Below are the code and all the weights of a small trained network. Each question names an input and a class and asks about switching units off, where a switched-off unit gives its printed mean instead of its output.

import numpy as np


def w(rows, s, z=0):
    codes = np.array(rows[::2]) - 128.0
    scale = np.full(codes.shape[1], s)
    scale[-1] = z or s
    return codes * scale


def f(y):
    return np.maximum(y, 0)


def log_softmax(a):
    a = a - a.max(-1, keepdims=True)
    return a - np.log(np.exp(a).sum(-1, keepdims=True))


def net(x, mask):
    res = np.array(x, float).reshape(1, 5) / 4 @ E
    y = f(res @ A[0][:, :-1].T + A[0][:, -1])
    res = res + np.where(mask, y, B[0][:, -1]) @ B[0][:, :-1]
    return log_softmax(res[-1] @ U[:, :-1].T + U[:, -1])


A, B = {}, {}
E = w([
[156,158,110,148,74,95],'x0',
[163,90,142,64,92,127],'x1',
[125,128,136,126,126,127],'x2',
[69,200,73,52,124,127],'x3',
[167,149,142,112,198,7],'x4',
],0.012)
A[0] = w([
[97,83,163,90,251,152,66],'n1',
[91,140,120,101,117,127,48],'n2',
[154,140,130,110,185,45,2],'n3',
[99,181,115,207,201,109,62],'n4',
[92,101,159,96,224,124,109],'n5',
[85,145,142,86,145,113,154],'n6',
[171,72,161,195,153,98,35],'n7',
[191,81,138,29,110,104,85],'n8',
[73,190,133,80,106,71,65],'n9',
[161,165,49,82,179,162,31],'n10',
[185,198,108,173,36,37,50],'n11',
],0.017,0.0082)
B[0] = w([
[118,92,63,49,93,92,223],'n1',
[172,89,122,167,162,154,152],'n2',
[138,162,147,175,111,253,239],'n3',
[86,131,109,211,122,63,227],'n4',
[129,154,98,79,136,153,218],'n5',
[152,152,152,117,128,112,201],'n6',
[174,90,194,123,159,128,251],'n7',
[70,142,113,216,127,65,235],'n8',
[180,96,175,144,161,138,221],'n9',
[130,25,176,123,104,107,173],'n10',
[115,114,54,26,132,119,244],'n11',
],0.025,0.011)
U = w([
[178,87,194,141,187,118,70],'0',
[113,120,101,102,147,133,142],'1',
[92,113,140,192,94,255,101],'2',
[85,125,125,210,163,86,88],'3',
[139,147,148,143,177,122,252],'4',
[131,227,204,94,150,88,136],'5',
],0.0096,0.017)

Each question gives the input, the list of numbers given to net, and the class t.
The units are the neurons (one row each of A and B). Each row of codes is followed by its name. A weight is (code - 128) times the scale printed after its matrix; where a second scale follows, it is the last column's (A, B and U).
mask holds one flag per neuron, in row order. A switched-off neuron (its flag False) gives its mean, the last column of its row in B, instead of its output. The means were averaged over made-up inputs and are rounded, as every weight is.
A unit's drop is (log p(t) with every unit on - log p(t) with that unit switched off) / (log p(t) with every unit on - log p(t) with every unit switched off).
The circuit of an input: a set's keep is (log p(t) with only the set's units on - log p(t) with every unit switched off) / (log p(t) with every unit on - log p(t) with every unit switched off). Starting from all 11 units, units are removed one at a time, each time the one whose removal leaves the highest keep (on an exact tie, the one counted first), for as long as the keep stays at least 0.8.
units of the circuit, in order: the units of the circuit, biggest drop first
most important unit: the unit with the biggest drop
top k neurons: the k neurons with the biggest drops, biggest first
drop of u: that unit's drop, to one decimal
input [6,1,2,4,0], class 1: most important unit	n11
input [4,3,2,1,2], class 1: top 3 neurons	[n11 n4 n7]
input [5,-8,-6,-7,-6], class 3: top 3 neurons	[n3 n4 n9]
input [1,-8,6,5,2], class 3: top 2 neurons	[n4 n7]
input [-1,-4,-1,0,2], class 3: top 2 neurons	[n4 n11]
input [0,-2,-2,0,4], class 2: units of the circuit, in order	[n3 n7]
input [-4,-6,-5,0,-3], class 3: top 3 neurons	[n3 n11 n4]
input [-4,-1,6,7,4], class 0: top 2 neurons	[n9 n10]
input [6,-3,0,-5,-5], class 1: units of the circuit, in order	[n3 n9]
input [-2,-6,2,-8,-5], class 0: top 2 neurons	[n7 n3]
input [-4,7,0,3,-5], class 3: top 2 neurons	[n3 n8]
input [-6,-5,4,-1,3], class 1: top 2 neurons	[n1 n5]
input [-5,-7,-3,0,7], class 2: top 2 neurons	[n3 n8]
input [7,6,3,-8,-8], class 0: units of the circuit, in order	[n3]
input [-1,4,-8,8,4], class 0: top 2 neurons	[n9 n10]
input [-1,-5,4,0,2], class 3: top 2 neurons	[n4 n11]
input [-4,-7,0,6,-6], class 3: units of the circuit, in order	[n3 n11]
input [-6,-2,-6,-6,8], class 2: drop of n6	0.0
input [-8,-8,6,-2,6], class 1: drop of n1	2.4
input [-7,-5,5,-2,3], class 1: most important unit	n1
input [0,-8,4,-4,-1], class 3: drop of n4	1.1
